Below is a small trained network, with its code and all its weights. Each question gives an input and a class and asks what happens when units are switched off, that is, made to give their printed mean instead of their output.

import numpy as np


def w(rows, s, z=0):
    codes = np.array(rows[::2]) - 128.0
    scale = np.full(codes.shape[1], s)
    scale[-1] = z or s
    return codes * scale


def norm(h):
    return h / np.sqrt((h * h).mean(-1, keepdims=True) + 1e-5)


def f(y):
    return np.maximum(y, 0)


def log_softmax(a):
    a = a - a.max(-1, keepdims=True)
    return a - np.log(np.exp(a).sum(-1, keepdims=True))


def net(x, mask):
    res = np.array(x, float).reshape(1, 8) / 4 @ E
    u = 0
    for l in range(2):
        y = f(norm(res) @ A[l][:, :-1].T + A[l][:, -1])
        res = res + np.where(mask[u : u + 10], y, B[l][:, -1]) @ B[l][:, :-1]
        u += 10
    return log_softmax(norm(res)[-1] @ U[:, :-1].T + U[:, -1])


A, B = {}, {}
E = w([
[128,208,190,83,46,95,211],'x0',
[129,127,124,130,129,123,130],'x1',
[134,98,250,133,138,100,59],'x2',
[130,128,125,129,127,130,128],'x3',
[125,127,129,126,128,123,128],'x4',
[114,222,132,66,212,150,93],'x5',
[27,165,155,253,202,68,186],'x6',
[201,108,162,147,183,182,199],'x7',
],0.0039)
A[0] = w([
[155,137,145,153,185,134,77,102],'L0N0',
[20,152,82,125,56,104,39,95],'L0N1',
[162,50,83,205,106,111,103,117],'L0N2',
[173,124,125,26,77,104,99,101],'L0N3',
[115,163,1,123,117,144,190,3],'L0N4',
[147,105,141,183,17,109,162,83],'L0N5',
[35,137,134,165,196,63,154,129],'L0N6',
[190,72,75,90,130,150,91,97],'L0N7',
[184,99,157,143,184,194,195,35],'L0N8',
[37,145,115,124,62,122,59,30],'L0N9',
],0.0055,0.0061)
B[0] = w([
[94,103,108,95,81,125,162,169],'L0N0',
[251,120,103,128,176,55,180,212],'L0N1',
[59,105,119,69,131,126,165,207],'L0N2',
[141,158,109,217,78,167,110,221],'L0N3',
[96,174,2,107,150,212,239,153],'L0N4',
[52,55,115,84,148,118,161,174],'L0N5',
[174,146,99,145,33,187,84,253],'L0N6',
[119,178,127,210,76,157,131,199],'L0N7',
[202,131,110,114,155,51,163,157],'L0N8',
[222,127,83,148,165,14,138,146],'L0N9',
],0.0062,0.0036)
A[1] = w([
[222,102,179,149,203,176,219,3],'L1N0',
[151,22,42,112,213,197,75,53],'L1N1',
[151,232,110,64,187,179,70,156],'L1N2',
[155,72,209,147,138,85,70,55],'L1N3',
[145,183,181,28,46,125,239,36],'L1N4',
[57,178,132,251,168,83,164,83],'L1N5',
[151,116,254,128,110,74,51,51],'L1N6',
[119,250,123,96,211,125,86,59],'L1N7',
[112,118,68,151,64,99,145,255],'L1N8',
[110,100,226,121,141,129,77,10],'L1N9',
],0.0063,0.0019)
B[1] = w([
[188,114,50,50,114,34,60,189],'L1N0',
[49,230,222,188,123,48,128,214],'L1N1',
[121,27,160,128,97,128,176,233],'L1N2',
[110,192,37,98,171,165,191,176],'L1N3',
[39,155,136,238,203,80,36,230],'L1N4',
[224,117,134,52,38,202,26,204],'L1N5',
[138,162,31,120,180,182,217,198],'L1N6',
[113,1,157,102,100,109,167,197],'L1N7',
[160,124,215,61,214,168,118,253],'L1N8',
[88,161,56,119,111,165,197,158],'L1N9',
],0.0063,0.0047)
U = w([
[181,152,146,125,55,214,58,177],'0',
[103,178,57,100,164,178,221,123],'1',
[204,124,98,97,154,12,98,137],'2',
[42,178,167,189,151,90,87,197],'3',
[72,7,169,89,112,128,169,9],'4',
],0.013,0.0014)

Each question gives the input, the list of numbers given to net, and the class t.
The units are the neurons (one row each of A and B). Each row of codes is followed by its name. A weight is (code - 128) times the scale printed after its matrix; where a second scale follows, it is the last column's (A, B and U).
mask holds one flag per neuron, layer by layer. A switched-off neuron (its flag False) gives its mean, the last column of its row in B, instead of its output. The means were averaged over made-up inputs and are rounded, as every weight is.
A unit's drop is (log p(t) with every unit on - log p(t) with that unit switched off) / (log p(t) with every unit on - log p(t) with every unit switched off).
The circuit of an input: a set's keep is (log p(t) with only the set's units on - log p(t) with every unit switched off) / (log p(t) with every unit on - log p(t) with every unit switched off). Starting from the 12 units with the biggest drops (on a tie, the unit counted first), units are removed one at a time, each time the one whose removal leaves the highest keep (on an exact tie, the one counted first), for as long as the keep stays at least 0.8.
units of the circuit, in order: the units of the circuit, biggest drop first
unit that matters most: the unit with the biggest drop
top k neurons in layer l: the k neurons of layer l with the biggest drops, biggest first
drop of u: that unit's drop, to one decimal
input [0,-6,1,-2,-4,6,-5,0], class 4: units of the circuit, in order => L1N2
input [8,-7,0,4,7,-3,-6,5], class 3: top 2 neurons in layer 1 => L1N4, L1N5
input [3,-2,1,-8,1,2,-5,-6], class 2: top 3 neurons in layer 0 => L0N1, L0N9, L0N6
input [5,0,7,-1,0,-7,0,-2], class 1: units of the circuit, in order => L1N6, L1N3
input [3,-7,2,0,-4,0,-4,-5], class 2: top 2 neurons in layer 0 => L0N1, L0N9
input [5,-6,1,8,4,-7,6,-8], class 2: units of the circuit, in order => L0N1, L1N5
input [5,8,5,5,1,-4,5,5], class 0: top 2 neurons in layer 0 => L0N1, L0N6
input [-6,1,-3,5,-4,-5,2,3], class 3: top 2 neurons in layer 1 => L1N1, L1N2
input [2,-2,8,8,6,7,-4,5], class 1: top 3 neurons in layer 1 => L1N6, L1N9, L1N3
input [-8,-3,-7,5,-2,2,-7,8], class 2: units of the circuit, in order => L1N0, L1N1
input [-6,7,0,5,-7,4,6,-2], class 0: top 2 neurons in layer 1 => L1N5, L1N4
input [-5,0,8,-6,3,0,-6,5], class 1: top 2 neurons in layer 1 => L1N3, L1N6
input [6,8,5,-5,-2,-3,-4,-5], class 3: top 3 neurons in layer 1 => L1N4, L1N0, L1N5
input [5,-8,-2,-2,-8,-7,2,7], class 2: unit that matters most => L1N0
input [1,-2,8,-5,-3,-2,-6,-5], class 1: top 3 neurons in layer 1 => L1N6, L1N3, L1N5
input [8,5,-4,0,4,1,-7,-3], class 3: top 2 neurons in layer 1 => L1N4, L1N5
input [0,-8,-5,8,0,7,6,-2], class 4: units of the circuit, in order => L1N7, L1N2
input [-8,-3,5,1,5,-6,1,1], class 3: top 3 neurons in layer 1 => L1N1, L1N2, L1N7
input [7,-5,2,-5,1,8,-5,-6], class 4: top 2 neurons in layer 0 => L0N6, L0N7
input [8,3,-4,5,4,-8,-2,-7], class 3: top 2 neurons in layer 1 => L1N4, L1N2
input [-1,-6,1,7,1,-5,2,5], class 2: units of the circuit, in order => L1N0
input [5,-8,-3,3,8,8,3,-1], class 4: units of the circuit, in order => L1N7, L1N2
input [-3,6,6,3,-2,6,-2,-5], class 1: drop of L0N4 => 0.2
input [-8,7,5,3,3,0,1,4], class 3: drop of L1N1 => 1.5
input [3,-6,6,-2,-3,-6,7,-8], class 2: drop of L0N5 => 0.1
input [-3,-2,0,-3,-3,-7,7,4], class 0: drop of L0N6 => 0.1
input [2,2,4,2,1,-3,4,-1], class 0: units of the circuit, in order => L1N5
